Below is a small trained network, with its code and all its weights. Each question gives an input and a class and asks what happens when units are switched off, that is, made to give their printed mean instead of their output.

import numpy as np


def w(rows, s, z=0):
    codes = np.array(rows[::2]) - 128.0
    scale = np.full(codes.shape[1], s)
    scale[-1] = z or s
    return codes * scale


def f(y):
    return y / 2 * (1 + np.tanh(0.7978845608 * (y + 0.044715 * y**3)))


def log_softmax(a):
    a = a - a.max(-1, keepdims=True)
    return a - np.log(np.exp(a).sum(-1, keepdims=True))


def net(x, mask):
    res = np.array(x, float).reshape(1, 4) / 4 @ E
    y = f(res @ A[0][:, :-1].T + A[0][:, -1])
    res = res + np.where(mask, y, B[0][:, -1]) @ B[0][:, :-1]
    return log_softmax(res[-1] @ U[:, :-1].T + U[:, -1])


A, B = {}, {}
E = w([
[92,133,109,135,134,129,111,139,197,153,151],'x0',
[20,107,124,70,195,69,11,210,88,133,107],'x1',
[74,18,134,192,159,91,168,123,122,76,189],'x2',
[156,117,171,16,155,94,138,18,222,38,110],'x3',
],0.011)
A[0] = w([
[87,75,152,125,147,93,170,97,157,113,142,107],'neuron 0',
[119,195,119,127,141,158,67,197,75,160,83,117],'neuron 1',
[159,91,158,149,130,119,200,22,164,95,210,90],'neuron 2',
[84,60,138,80,186,80,98,202,111,72,122,68],'neuron 3',
[109,175,125,124,145,95,92,180,102,188,138,122],'neuron 4',
[78,3,103,215,166,94,180,155,107,100,147,105],'neuron 5',
[90,124,107,87,109,144,132,118,100,95,155,110],'neuron 6',
[170,181,49,170,69,215,200,131,142,140,114,12],'neuron 7',
[189,178,154,183,99,249,187,160,166,130,174,192],'neuron 8',
[114,126,63,252,104,192,160,190,96,124,129,1],'neuron 9',
[148,122,143,14,161,94,128,123,202,62,66,53],'neuron 10',
],0.0075,0.009)
B[0] = w([
[108,127,184,198,175,87,168,68,123,153,123,181],'neuron 0',
[109,87,65,190,142,80,131,143,85,141,195,221],'neuron 1',
[93,73,164,231,189,69,168,96,124,208,182,228],'neuron 2',
[218,146,125,124,170,167,134,138,183,114,101,234],'neuron 3',
[60,48,140,171,55,142,180,95,131,134,148,202],'neuron 4',
[148,200,111,35,138,202,73,188,160,63,85,253],'neuron 5',
[128,135,144,132,124,84,120,132,137,128,110,132],'neuron 6',
[124,142,81,85,83,84,2,234,77,43,168,188],'neuron 7',
[191,179,139,92,148,194,107,121,154,88,88,252],'neuron 8',
[231,137,158,118,132,145,161,122,167,126,69,194],'neuron 9',
[155,94,126,72,112,213,128,212,162,48,139,213],'neuron 10',
],0.0092,0.011)
U = w([
[136,145,94,60,73,191,53,199,119,103,119,250],'0',
[205,195,177,92,134,189,165,117,202,141,23,26],'1',
[55,74,145,219,128,1,176,87,55,240,202,85],'2',
],0.0079,0.0016)

Each question gives the input, the list of numbers given to net, and the class t.
The units are the neurons (one row each of A and B). Each row of codes is followed by its name. A weight is (code - 128) times the scale printed after its matrix; where a second scale follows, it is the last column's (A, B and U).
mask holds one flag per neuron, in row order. A switched-off neuron (its flag False) gives its mean, the last column of its row in B, instead of its output. The means were averaged over made-up inputs and are rounded, as every weight is.
A unit's drop is (log p(t) with every unit on - log p(t) with that unit switched off) / (log p(t) with every unit on - log p(t) with every unit switched off).
The circuit of an input: a set's keep is (log p(t) with only the set's units on - log p(t) with every unit switched off) / (log p(t) with every unit on - log p(t) with every unit switched off). Starting from all 11 units, units are removed one at a time, each time the one whose removal leaves the highest keep (on an exact tie, the one counted first), for as long as the keep stays at least 0.8.
units of the circuit, in order: the units of the circuit, biggest drop first
most important unit: the unit with the biggest drop
k most important neurons: the k neurons with the biggest drops, biggest first
drop when u is switched off: that unit's drop, to one decimal
input [-3,4,-4,8], class 0: most important unit -> neuron 10
input [7,-1,4,-5], class 1: 2 most important neurons -> [neuron 9; neuron 7]
input [2,3,-1,0], class 2: 2 most important neurons -> [neuron 5; neuron 8]
input [1,5,1,4], class 1: 3 most important neurons -> [neuron 7; neuron 3; neuron 1]
input [-2,7,4,5], class 1: 4 most important neurons -> [neuron 3; neuron 7; neuron 0; neuron 1]
input [-3,8,3,6], class 1: 2 most important neurons -> [neuron 3; neuron 7]
input [8,1,-4,7], class 0: 2 most important neurons -> [neuron 10; neuron 3]
input [-6,0,7,-5], class 1: 3 most important neurons -> [neuron 9; neuron 7; neuron 1]
input [-4,4,4,3], class 1: 4 most important neurons -> [neuron 7; neuron 3; neuron 1; neuron 0]
input [-2,-8,0,-4], class 0: 3 most important neurons -> [neuron 7; neuron 3; neuron 0]
input [8,-1,7,-2], class 1: 2 most important neurons -> [neuron 5; neuron 7]
input [-3,8,8,7], class 1: 2 most important neurons -> [neuron 3; neuron 0]
input [7,-6,7,1], class 2: 2 most important neurons -> [neuron 2; neuron 3]
input [1,-6,7,7], class 2: units of the circuit, in order -> [neuron 2]
input [-4,-2,5,-5], class 1: 3 most important neurons -> [neuron 9; neuron 7; neuron 1]
input [8,-3,4,5], class 2: drop when neuron 2 is switched off -> 0.3
input [-3,-8,3,7], class 2: drop when neuron 2 is switched off -> 1.1
input [5,1,-3,-5], class 2: drop when neuron 5 is switched off -> 0.3
input [-8,7,-1,-1], class 2: drop when neuron 10 is switched off -> 0.1
input [-1,-4,6,-6], class 1: units of the circuit, in order -> [neuron 9]
